Below is a small trained network, with its code and all its weights. Each question gives an input and a class and asks what happens when units are switched off, that is, made to give their printed mean instead of their output.

import numpy as np


def w(rows, s, z=0):
    codes = np.array(rows[::2]) - 128.0
    scale = np.full(codes.shape[1], s)
    scale[-1] = z or s
    return codes * scale


def norm(h):
    return h / np.sqrt((h * h).mean(-1, keepdims=True) + 1e-5)


def f(y):
    return np.maximum(y, 0)


def log_softmax(a):
    a = a - a.max(-1, keepdims=True)
    return a - np.log(np.exp(a).sum(-1, keepdims=True))


def net(x, mask):
    res = np.array(x, float).reshape(1, 4) / 4 @ E
    u = 0
    for l in range(3):
        y = f(norm(res) @ A[l][:, :-1].T + A[l][:, -1])
        res = res + np.where(mask[u : u + 6], y, B[l][:, -1]) @ B[l][:, :-1]
        u += 6
    return log_softmax(norm(res)[-1] @ U[:, :-1].T + U[:, -1])


A, B = {}, {}
E = w([
[133,28,118,80,53,107,72,208],'x0',
[166,75,162,176,84,187,127,59],'x1',
[252,179,18,72,111,160,76,131],'x2',
[30,110,94,22,156,173,45,3],'x3',
],0.0051)
A[0] = w([
[202,98,216,98,71,226,155,52,97],'L0N1',
[99,99,123,102,171,127,71,118,250],'L0N2',
[95,168,101,76,158,57,118,199,26],'L0N3',
[2,109,172,152,85,124,179,156,135],'L0N4',
[103,170,107,85,203,55,136,145,57],'L0N5',
[104,41,135,97,66,31,67,158,4],'L0N6',
],0.0068,0.002)
B[0] = w([
[80,193,183,100,92,164,138,210,214],'L0N1',
[148,72,101,188,122,115,182,215,218],'L0N2',
[102,123,203,184,2,169,68,159,187],'L0N3',
[173,145,70,67,210,173,138,201,253],'L0N4',
[94,172,194,104,57,191,197,94,183],'L0N5',
[221,100,199,61,110,99,97,31,217],'L0N6',
],0.0067,0.0053)
A[1] = w([
[124,127,34,31,106,113,159,86,70],'L1N1',
[1,103,112,5,182,202,51,107,253],'L1N2',
[209,51,77,121,99,117,23,132,236],'L1N3',
[65,54,111,133,119,175,34,41,253],'L1N4',
[211,118,131,215,122,42,174,230,76],'L1N5',
[83,139,159,65,136,83,81,62,90],'L1N6',
],0.0054,0.00057)
B[1] = w([
[100,183,109,172,118,99,163,219,166],'L1N1',
[132,110,60,222,78,93,174,103,254],'L1N2',
[187,196,150,73,168,110,167,94,205],'L1N3',
[151,154,132,201,107,22,193,226,177],'L1N4',
[52,96,3,159,95,108,140,46,222],'L1N5',
[171,158,140,232,103,148,169,112,153],'L1N6',
],0.0063,0.0057)
A[2] = w([
[105,134,210,172,28,217,123,151,136],'L2N1',
[46,2,234,134,238,86,147,172,46],'L2N2',
[122,232,159,183,179,83,129,27,132],'L2N3',
[163,190,66,66,118,187,134,197,254],'L2N4',
[179,196,65,89,81,151,37,160,239],'L2N5',
[69,234,157,123,204,177,160,25,34],'L2N6',
],0.0068,0.00065)
B[2] = w([
[2,128,72,61,76,173,113,227,253],'L2N1',
[140,237,140,169,179,159,46,22,214],'L2N2',
[223,57,153,2,100,63,61,160,211],'L2N3',
[79,60,181,131,210,169,124,65,249],'L2N4',
[50,166,166,173,165,143,111,120,231],'L2N5',
[178,90,166,101,66,105,82,131,227],'L2N6',
],0.0071,0.0046)
U = w([
[69,166,148,110,42,215,137,171,188],'0',
[167,109,36,198,90,59,221,111,208],'1',
[254,98,197,57,76,104,100,80,143],'2',
[127,219,143,173,239,202,92,32,114],'3',
[116,55,94,67,185,184,156,121,2],'4',
],0.0094,0.0025)

Each question gives the input, the list of numbers given to net, and the class t.
The units are the neurons (one row each of A and B). Each row of codes is followed by its name. A weight is (code - 128) times the scale printed after its matrix; where a second scale follows, it is the last column's (A, B and U).
mask holds one flag per neuron, layer by layer. A switched-off neuron (its flag False) gives its mean, the last column of its row in B, instead of its output. The means were averaged over made-up inputs and are rounded, as every weight is.
A unit's drop is (log p(t) with every unit on - log p(t) with that unit switched off) / (log p(t) with every unit on - log p(t) with every unit switched off).
The circuit of an input: a set's keep is (log p(t) with only the set's units on - log p(t) with every unit switched off) / (log p(t) with every unit on - log p(t) with every unit switched off). Starting from the 12 units with the biggest drops (on a tie, the unit counted first), units are removed one at a time, each time the one whose removal leaves the highest keep (on an exact tie, the one counted first), for as long as the keep stays at least 0.8.
units of the circuit, in order: the units of the circuit, biggest drop first
top k neurons: the k neurons with the biggest drops, biggest first
top k neurons in layer l: the k neurons of layer l with the biggest drops, biggest first
input [6,8,4,-5], class 0: units of the circuit, in order => L0N1, L2N1
input [7,1,-2,-1], class 2: units of the circuit, in order => L0N6
input [-5,1,-5,1], class 2: top 2 neurons => L2N6, L2N3
input [-8,-2,8,8], class 1: top 2 neurons in layer 1 => L1N2, L1N1
input [-6,-5,0,0], class 2: top 3 neurons => L2N3, L2N6, L0N1
input [-2,-5,-7,1], class 3: top 3 neurons => L2N2, L0N4, L0N1
input [0,2,-2,4], class 1: top 3 neurons => L1N2, L0N3, L0N5
input [-4,1,7,-2], class 3: top 3 neurons => L2N5, L0N6, L2N4
input [3,4,-2,7], class 1: units of the circuit, in order => L1N2, L1N4
input [-2,3,-2,-1], class 4: units of the circuit, in order => L0N4, L0N3
input [2,-1,7,-5], class 3: top 2 neurons => L1N2, L2N5
input [-3,7,1,8], class 1: units of the circuit, in order => L1N2, L1N4
input [-3,-3,6,8], class 1: top 2 neurons => L1N2, L0N4
input [1,5,6,4], class 3: top neuron in layer 1 => L1N3
input [-8,0,7,0], class 2: top 3 neurons => L2N3, L0N4, L2N6
input [0,5,7,6], class 3: top 3 neurons in layer 2 => L2N4, L2N5, L2N1
input [5,2,-4,-4], class 2: top 4 neurons => L0N6, L1N2, L0N2, L2N1
input [-6,6,1,2], class 0: top 2 neurons in layer 1 => L1N3, L1N5
input [-7,8,8,5], class 0: top 2 neurons => L0N1, L0N4
input [-3,-8,5,4], class 0: top 3 neurons in layer 0 => L0N5, L0N3, L0N4
input [5,8,4,2], class 0: units of the circuit, in order => L0N1
input [-3,3,3,4], class 1: top 3 neurons => L1N2, L0N5, L0N4
input [1,-5,0,6], class 1: top 3 neurons => L1N2, L0N1, L1N4
input [-5,8,8,0], class 0: top 2 neurons in layer 2 => L2N1, L2N2
input [7,5,8,-5], class 3: top 2 neurons => L2N5, L2N3
input [2,-1,-2,1], class 4: top 2 neurons in layer 0 => L0N4, L0N2
input [-7,4,-1,-1], class 2: units of the circuit, in order => L2N3
input [-1,-5,7,0], class 3: top 2 neurons in layer 2 => L2N4, L2N5
input [-3,-4,-7,-2], class 3: top 2 neurons => L0N4, L2N2
input [-4,-3,-4,0], class 2: top 3 neurons in layer 0 => L0N1, L0N2, L0N5
